Below are the code and all the weights of a small trained network. Each question names an input and a class and asks about switching units off, where a switched-off unit gives its printed mean instead of its output.

import numpy as np


def w(rows, s, z=0):
    codes = np.array(rows[::2]) - 128.0
    scale = np.full(codes.shape[1], s)
    scale[-1] = z or s
    return codes * scale


def norm(h):
    return h / np.sqrt((h * h).mean(-1, keepdims=True) + 1e-5)


def f(y):
    return np.maximum(y, 0)


def log_softmax(a):
    a = a - a.max(-1, keepdims=True)
    return a - np.log(np.exp(a).sum(-1, keepdims=True))


def net(x, mask):
    res = np.array(x, float).reshape(1, 8) / 4 @ E
    u = 0
    for l in range(4):
        y = f(norm(res) @ A[l][:, :-1].T + A[l][:, -1])
        res = res + np.where(mask[u : u + 10], y, B[l][:, -1]) @ B[l][:, :-1]
        u += 10
    return log_softmax(norm(res)[-1] @ U[:, :-1].T + U[:, -1])


A, B = {}, {}
E = w([
[132,119,131,132,130,129,127],'x0',
[137,141,119,128,136,118,134],'x1',
[182,96,126,10,53,107,164],'x2',
[119,116,152,209,109,151,235],'x3',
[147,190,235,104,135,76,122],'x4',
[139,124,128,132,135,126,129],'x5',
[123,140,124,123,126,131,130],'x6',
[136,132,125,128,133,128,130],'x7',
],0.012)
A[0] = w([
[91,149,151,209,137,137,182,102],'0.n1',
[135,117,155,157,93,138,249,4],'0.n2',
[123,113,125,103,111,96,115,84],'0.n3',
[141,148,161,105,135,103,155,125],'0.n4',
[104,154,131,179,157,144,66,180],'0.n5',
[131,150,126,152,153,112,89,54],'0.n6',
[153,158,193,124,133,117,117,87],'0.n7',
[150,109,136,89,102,143,160,68],'0.n8',
[122,172,203,143,135,119,140,88],'0.n9',
[138,173,223,121,128,107,122,159],'0.n10',
],0.019,0.0046)
B[0] = w([
[195,155,165,173,116,171,131,244],'0.n1',
[52,102,72,128,150,75,148,253],'0.n2',
[166,133,129,141,157,137,91,158],'0.n3',
[104,62,184,143,73,128,91,185],'0.n4',
[50,111,91,114,143,73,116,224],'0.n5',
[104,146,96,121,120,100,168,161],'0.n6',
[51,182,112,88,61,204,162,191],'0.n7',
[140,143,88,83,134,104,142,192],'0.n8',
[180,128,86,170,165,78,144,206],'0.n9',
[133,131,192,95,252,129,150,236],'0.n10',
],0.025,0.012)
A[1] = w([
[164,160,122,226,13,140,100,2],'1.n1',
[182,158,158,234,129,208,153,83],'1.n2',
[112,126,114,115,7,137,159,100],'1.n3',
[167,122,31,158,36,46,71,125],'1.n4',
[139,163,123,141,87,117,175,106],'1.n5',
[199,153,90,143,83,135,94,32],'1.n6',
[155,157,197,117,97,151,97,89],'1.n7',
[137,100,116,144,142,147,108,54],'1.n8',
[155,154,125,174,122,127,99,68],'1.n9',
[214,114,104,45,145,210,134,123],'1.n10',
],0.015,0.0026)
B[1] = w([
[45,148,157,69,5,115,186,161],'1.n1',
[153,140,191,160,159,193,191,215],'1.n2',
[188,84,81,139,180,149,138,148],'1.n3',
[138,127,116,166,97,207,96,254],'1.n4',
[105,105,108,121,147,125,110,148],'1.n5',
[142,83,189,187,52,95,93,147],'1.n6',
[129,98,129,73,159,165,116,142],'1.n7',
[111,157,145,124,108,99,114,139],'1.n8',
[97,78,109,111,164,119,142,152],'1.n9',
[168,145,153,83,111,99,92,204],'1.n10',
],0.024,0.0078)
A[2] = w([
[182,178,208,175,134,154,118,48],'2.n1',
[225,202,141,132,106,100,85,75],'2.n2',
[30,191,111,197,175,154,71,54],'2.n3',
[40,193,65,214,130,104,221,85],'2.n4',
[168,141,186,103,106,169,82,47],'2.n5',
[118,63,204,143,57,80,231,2],'2.n6',
[154,196,121,141,126,81,143,27],'2.n7',
[77,168,112,94,149,125,171,46],'2.n8',
[90,97,102,175,34,64,3,15],'2.n9',
[65,111,177,222,111,171,90,195],'2.n10',
],0.013,0.0019)
B[2] = w([
[212,71,90,128,102,149,125,157],'2.n1',
[42,74,197,201,129,157,110,150],'2.n2',
[156,85,105,141,79,91,252,195],'2.n3',
[144,101,200,29,117,196,49,252],'2.n4',
[110,78,160,150,152,155,64,154],'2.n5',
[103,248,83,114,86,55,92,168],'2.n6',
[149,48,168,119,138,129,172,134],'2.n7',
[142,92,130,174,27,69,126,177],'2.n8',
[203,37,47,121,121,159,101,178],'2.n9',
[75,219,109,123,179,187,192,179],'2.n10',
],0.017,0.015)
A[3] = w([
[100,205,114,114,158,13,212,10],'3.n1',
[81,119,39,172,101,131,116,113],'3.n2',
[179,131,188,221,52,211,107,176],'3.n3',
[138,115,118,69,112,62,99,123],'3.n4',
[167,89,105,100,136,160,222,139],'3.n5',
[183,235,178,122,131,169,178,121],'3.n6',
[123,143,156,94,124,39,107,64],'3.n7',
[176,170,166,93,138,171,56,67],'3.n8',
[250,136,173,253,163,119,87,6],'3.n9',
[140,188,49,160,54,142,154,157],'3.n10',
],0.018,0.0018)
B[3] = w([
[52,112,55,198,114,38,46,241],'3.n1',
[245,154,142,54,156,133,128,216],'3.n2',
[5,98,134,155,71,56,71,223],'3.n3',
[75,178,138,201,176,197,152,208],'3.n4',
[148,151,87,91,160,95,102,250],'3.n5',
[155,156,134,149,68,205,170,233],'3.n6',
[118,123,173,96,147,43,121,197],'3.n7',
[206,144,204,115,69,100,178,176],'3.n8',
[242,152,64,227,179,174,140,185],'3.n9',
[86,86,102,54,124,151,151,193],'3.n10',
],0.025,0.011)
U = w([
[158,89,41,20,123,163,111,219],'0',
[66,133,113,130,175,32,107,254],'1',
[193,60,138,181,53,159,32,11],'2',
[160,139,254,72,122,125,126,65],'3',
[64,160,127,112,38,220,178,66],'4',
[177,173,108,242,164,164,176,44],'5',
],0.017,0.0021)

Each question gives the input, the list of numbers given to net, and the class t.
The units are the neurons (one row each of A and B). Each row of codes is followed by its name. A weight is (code - 128) times the scale printed after its matrix; where a second scale follows, it is the last column's (A, B and U).
mask holds one flag per neuron, layer by layer. A switched-off neuron (its flag False) gives its mean, the last column of its row in B, instead of its output. The means were averaged over made-up inputs and are rounded, as every weight is.
A unit's drop is (log p(t) with every unit on - log p(t) with that unit switched off) / (log p(t) with every unit on - log p(t) with every unit switched off).
The circuit of an input: a set's keep is (log p(t) with only the set's units on - log p(t) with every unit switched off) / (log p(t) with every unit on - log p(t) with every unit switched off). Starting from the 12 units with the biggest drops (on a tie, the unit counted first), units are removed one at a time, each time the one whose removal leaves the highest keep (on an exact tie, the one counted first), for as long as the keep stays at least 0.8.
units of the circuit, in order: the units of the circuit, biggest drop first
k most important neurons: the k neurons with the biggest drops, biggest first
top k neurons in layer l: the k neurons of layer l with the biggest drops, biggest first
input [-1,-7,-2,6,8,7,8,2], class 5: 2 most important neurons	0.n1, 0.n10
input [-7,0,5,0,1,4,-3,-1], class 3: 2 most important neurons	0.n2, 0.n5
input [-2,-8,-3,8,8,4,4,-6], class 5: units of the circuit, in order	0.n1
input [8,3,-6,0,0,-1,0,1], class 0: 3 most important neurons	0.n5, 0.n10, 2.n3
input [-8,-7,0,4,-7,-4,-7,-6], class 4: 3 most important neurons	0.n5, 0.n1, 0.n8
input [-6,2,-4,0,-5,2,0,0], class 0: 3 most important neurons	0.n5, 0.n10, 1.n2
input [0,-4,-4,4,-2,-7,3,3], class 4: units of the circuit, in order	0.n1, 0.n10, 1.n1
input [1,6,-6,6,-6,3,-7,-5], class 4: units of the circuit, in order	0.n1, 0.n10, 1.n1
input [-1,6,2,-5,-1,-5,-6,-3], class 2: top 3 neurons in layer 0	0.n2, 0.n10, 0.n5
input [-5,-5,-5,2,-5,5,-2,4], class 4: 3 most important neurons	0.n1, 0.n10, 0.n2
input [3,0,1,5,-3,-6,8,1], class 0: 2 most important neurons	0.n2, 0.n10
input [0,-6,1,-1,7,-2,-8,2], class 3: top 3 neurons in layer 0	0.n2, 0.n5, 0.n10
input [0,6,-4,-3,0,-4,2,-5], class 0: 2 most important neurons	0.n10, 2.n9
input [-3,5,8,-7,-7,4,8,1], class 2: 2 most important neurons	0.n10, 0.n2
input [-2,7,-2,7,8,-7,-7,-8], class 5: 3 most important neurons	0.n1, 0.n10, 0.n9
input [-3,-4,8,-2,-6,7,7,-6], class 2: 3 most important neurons	0.n10, 0.n2, 0.n5
input [-3,3,0,4,8,-4,-1,-7], class 5: units of the circuit, in order	0.n9
input [6,6,-3,0,-6,8,4,0], class 0: top 2 neurons in layer 0	0.n5, 0.n10
input [6,4,0,3,4,-1,1,5], class 5: top 4 neurons in layer 0	0.n1, 0.n5, 0.n10, 0.n9
input [-1,3,5,-3,5,-1,2,-1], class 3: top neuron in layer 0	0.n2
input [-2,-4,2,-4,0,7,2,8], class 2: top 2 neurons in layer 0	0.n2, 0.n10
